[171  99 112 122 114 173 135  88 129 124 150 102] : W
[171 178 112 122 114 173 107  98 137 100 130 169] : B
[171 178 112 122 114 173 133  79  85 117  98  98] : Y
q: [171 178 112 122 114 173 133  79  85 117  98  98] => Y
loc: [169] => B, 12
next: [100 130] => [169]

[135 114 123 128 146 129 139 116 143 116 113 118 129 146 136 122 126 121
 141 134 139 124 130 126]  L
[125 118 118 135 110 142 141  97  93 125 124 123 133 111 114  98 149 121
 126 129 135 123  99 136]  V
[141 104 116 138 140 144 141 122 126 133 134 109 145 153 109 130 119 109
 144 129 149 155 133 128]  C
[125 126 118 137 149 124 134 133 147 142 124 114 131 131 110 119 118 136
 136 138 143 124 111 158]  G
[121 105 131 141 148 149 116 155 126 143 139 120 133 181 132 121  89 117
 118 119 116 133 144 145]  A
[107 137 128 168 135 137 120 134 122 137 131 105 127 152 148 109 134 135
 121 141 130 116 101 141]  P
next: [142 141  97  93 125 124] => [123]
next: [133 111 114  98] => [149]
q: [121 105 131 141 148 149 116 155 126 143 139 120 133 181 132 121  89 117
 118 119 116 133 144 145] => A

[112 120 140  79 126 116 138  98 155 135  98 175 108 158 135 158 135 155
 146] -> X
[117 132 124 124 121  94  77 109 144 153 133 131 132 149 115 129 110 110
 121] -> Q
[101 158 140 115 152 105 138 149 134  89 133 104 124 132 110  82 118 127
 162] -> M
[112 126 129 133 141 105 128 132 112 125 126 113 116 132 115 101 118 127
 138] -> K
[128 101 129 142 141 126  97 115  91 162 112 131 100 124 120 120 126 127
 105] -> F
[150 113 124 151 136  94  77 126 144 153 119 104 148 183 140 158  93 116
 113] -> T
[126 117 150 106 152 179  87 126  81 125  84 149  84 115 110 120 168 138
  97] -> N
[112 126 109 115 116 116  77 121 134 153 133 140 124 132 130 129 126 110
 113] -> D
[117 126 140 115 146 147  97 126  91 125  98 131 100 124 110 110 151 138
 113] -> E
q: [101 158 140 115 152 105 138 149 134  89 133 104 124 132 110  82 118 127
 162] => M
next: [117 126] => [140]
q: [112 126 129 133 141 105 128 132 112 125 126 113 116 132 115 101 118 127
 138] => K
q: [126 117 150 106 152 179  87 126  81 125  84 149  84 115 110 120 168 138
  97] => N
q: [112 126 109 115 116 116  77 121 134 153 133 140 124 132 130 129 126 110
 113] => D

[114 132 120 114 121 136 126 126 134 132 196 177 196 113 163 170 195 187] = R
[114 132 120 125 121 136 126 126 125 132 189 177 196 168 200 170 174 176] = H
[114 132 120 114 121 136 126 126 134 132 196 177 126 168 200 170 174 176] = Z
q: [114 132 120 114 121 136 126 126 134 132 196 177 126 168 200 170 174 176] => Z
next: [126 125] => [132]

[112 113 101  72 197]  sib
[ 92 103 133 159 113]  Ped
[128 150 104 192  61]  rono
[110  93 145 161 139]  notu
[ 89 176  81 146  70]  tik
[158 180  65 112  71]  Nuzu
[ 87 183 100  96  68]  bem
[110  93 161 145 139]  kam
[ 99 107 132  84 173]  peno
[109 125 137 160  88]  nazu
[110  93 145  98 139]  Gev
next: [ 93 145 161] => [139]
q: [158 180  65 112  71] => Nuzu
next: [ 81 146] => [70]

[131 123 127 132 124 127 128 122 129 117 124 127 128 116 129 124 128 135
 130 121 126 120 141 113 128 139 131 137 130 125 127 128 123 129 129 117
 121 132 129 133 127 132 130 121 126 128 126 128 122 120 139 126 118 117
 122 130 126 131 125] : fef
[161 121 118 128 141 127 132 124 140 131 124 127 135 113 128 152 154 133
 128 148 111 117 150 128 124 154 132 132 134 149 125 133 124 149 125 128
 102 120 128 147 139 145 126 120 125 122 123 127 119 122 145 120 119 129
 120 121 122 127 105] : repuz
[128 138 128 130 122 127 125 121 127 122 125 136 129 123 125 119 121 130
 128 114 129 138 131 115 134 130 130 132 131 118 131 124 133 121 130 132
 129 131 127 127 124 121 129 122 130 136 129 128 122 116 126 129 123 112
 123 138 131 129 134] : boniv
[127 121 118 128 141 127 132 124 140 131 124 127 135 113 128 152 154 133
 128 148 111 117 150 128 124 154 132 132 134 149 125 133 124 149 125 114
 102 120 128 147 139 145 126 120 125 122 123 127 119 122 145 120 119 129
 120 121 122 127 105] : pudi
[128 138 128 130 122 127 125 121 127 122 125 136 127 123 125 119 121 130
 128 114 129 138 131 115 134 130 130 132 131 118 127 124 133 121 130 132
 129 131 127 127 124 121 129 122 130 136 129 133 132 116 126 129 123 112
 123 138 131 129 130] : bizil
q: [127 121 118 128 141 127 132 124 140 131 124 127 135 113 128 152 154 133
 128 148 111 117 150 128 124 154 132 132 134 149 125 133 124 149 125 114
 102 120 128 147 139 145 126 120 125 122 123 127 119 122 145 120 119 129
 120 121 122 127 105] => pudi
q: [128 138 128 130 122 127 125 121 127 122 125 136 129 123 125 119 121 130
 128 114 129 138 131 115 134 130 130 132 131 118 131 124 133 121 130 132
 129 131 127 127 124 121 129 122 130 136 129 128 122 116 126 129 123 112
 123 138 131 129 134] => boniv
q: [161 121 118 128 141 127 132 124 140 131 124 127 135 113 128 152 154 133
 128 148 111 117 150 128 124 154 132 132 134 149 125 133 124 149 125 128
 102 120 128 147 139 145 126 120 125 122 123 127 119 122 145 120 119 129
 120 121 122 127 105] => repuz
q: [128 138 128 130 122 127 125 121 127 122 125 136 127 123 125 119 121 130
 128 114 129 138 131 115 134 130 130 132 131 118 127 124 133 121 130 132
 129 131 127 127 124 121 129 122 130 136 129 133 132 116 126 129 123 112
 123 138 131 129 130] => bizil

[137 167 160 134 127 160 135 163 146 144 161 127 133 142] = J
[185  65  67 185  66  75 187  59  67 187  69  77  80 177] = S
[160 134 167 137 185  71 164  63  74 170  69  78  89 183] = U
loc: [89] => U, 13
next: [137 167 160 134] => [127]
loc: [74] => U, 9
q: [185  65  67 185  66  75 187  59  67 187  69  77  80 177] => S

[162 158 141 122 133 160 118  96 149 133  96 138 136 121 123 135 140 118
 117 128 139  95 145 126 159 143 117  55 126 116  94 144 173 144 128 131
 103 148  97 114 103  77 131 130 133  75 128 138 116]  nifa
[133 135 126 125 134 128 132 120 105 124 142 124 136 153 124 142 143 150
 121 140 110 129 140 131 129 109 140 127 141 146 116 130 123 124 123 111
 136 133 134 136 115 105 104 131 135 140 102 135 132]  Suz
[145 127 110 140 113 133 134 111 114 129 117  90 135 107 132 118 132 139
 129 104 113 100  75 115 129 118 106 127 141 147  95 114 168 104 137  88
 141 131 129 114 117 162 130 121 126 134 152 137 148]  vil
[139 139 131 121 140 121 132 117  95 115 146 131 138 170 122 151 153 161
 107 148  98 133 167 134 126  91 143 123 144 160 105 133 118 126 119 110
 141 136 142 160 105  84  98 134 137 147  85 135 133]  tisef
[136 140 145 125 131 120 129  90 133 132 102 133 136 137 129 144 128 137
 131 124 144 136 137 131 127 139 100 131 125 129 111 131 125 139 137 142
 125 131 113 119 108 135 128 139 143 131 133 137 130]  Fazup
[131 138 148 129 134 108 132  88 129 131 101 135 137 138 125 144 126 145
 139 122 147 140 135 133 124 142  96 153 125 131  98 117 117 143 139 147
 128 128 112 120 104 150 129 143 148 153 137 138 136]  Vaf
[123 132 109 134 113 144 134 118 116 139 119  95 137 107 132 122 123 130
 131 123 132 108 108 127 130 118 132 129 132 141 107 118 153 114 125  96
 133 125 129 121 123 155 136 129 135 130 152 139 129]  Feto
[125 132 104 138 111 149 136 107 108 142 112  89 139 100 132 119 123 133
 133 116 128  99  86 125 130 112 125 129 138 148  90 113 168 106 126  83
 136 125 130 117 122 168 137 126 134 133 160 142 136]  tafu
[177 103 145 140 140  95 123 124 141  80 138 125 105 144 128 119 152 141
 119  92  92 123  83 111 124 143  89 122 139 132 125 128 149 112 195 137
 148 141 126 105 119 127 105 104  70 122 110 107 161]  kized
q: [123 132 109 134 113 144 134 118 116 139 119  95 137 107 132 122 123 130
 131 123 132 108 108 127 130 118 132 129 132 141 107 118 153 114 125  96
 133 125 129 121 123 155 136 129 135 130 152 139 129] => Feto
q: [136 140 145 125 131 120 129  90 133 132 102 133 136 137 129 144 128 137
 131 124 144 136 137 131 127 139 100 131 125 129 111 131 125 139 137 142
 125 131 113 119 108 135 128 139 143 131 133 137 130] => Fazup
q: [133 135 126 125 134 128 132 120 105 124 142 124 136 153 124 142 143 150
 121 140 110 129 140 131 129 109 140 127 141 146 116 130 123 124 123 111
 136 133 134 136 115 105 104 131 135 140 102 135 132] => Suz

[143  62 137 117] = sudok
[162  86  90  82] = vugu
[ 91  80 146 102] = depo
[152 180  89 127] = vuref
[125 176 177 117] = Tifub
[ 93 101 135  75] = tuto
[158 160 154  80] = kavof
[137  73 122  87] = ger
[ 74 137 107  92] = vemir
[118 109 190 151] = sot
[153 139 121 190] = kazep
loc: [87] => ger, 4
next: [162  86] => [90]

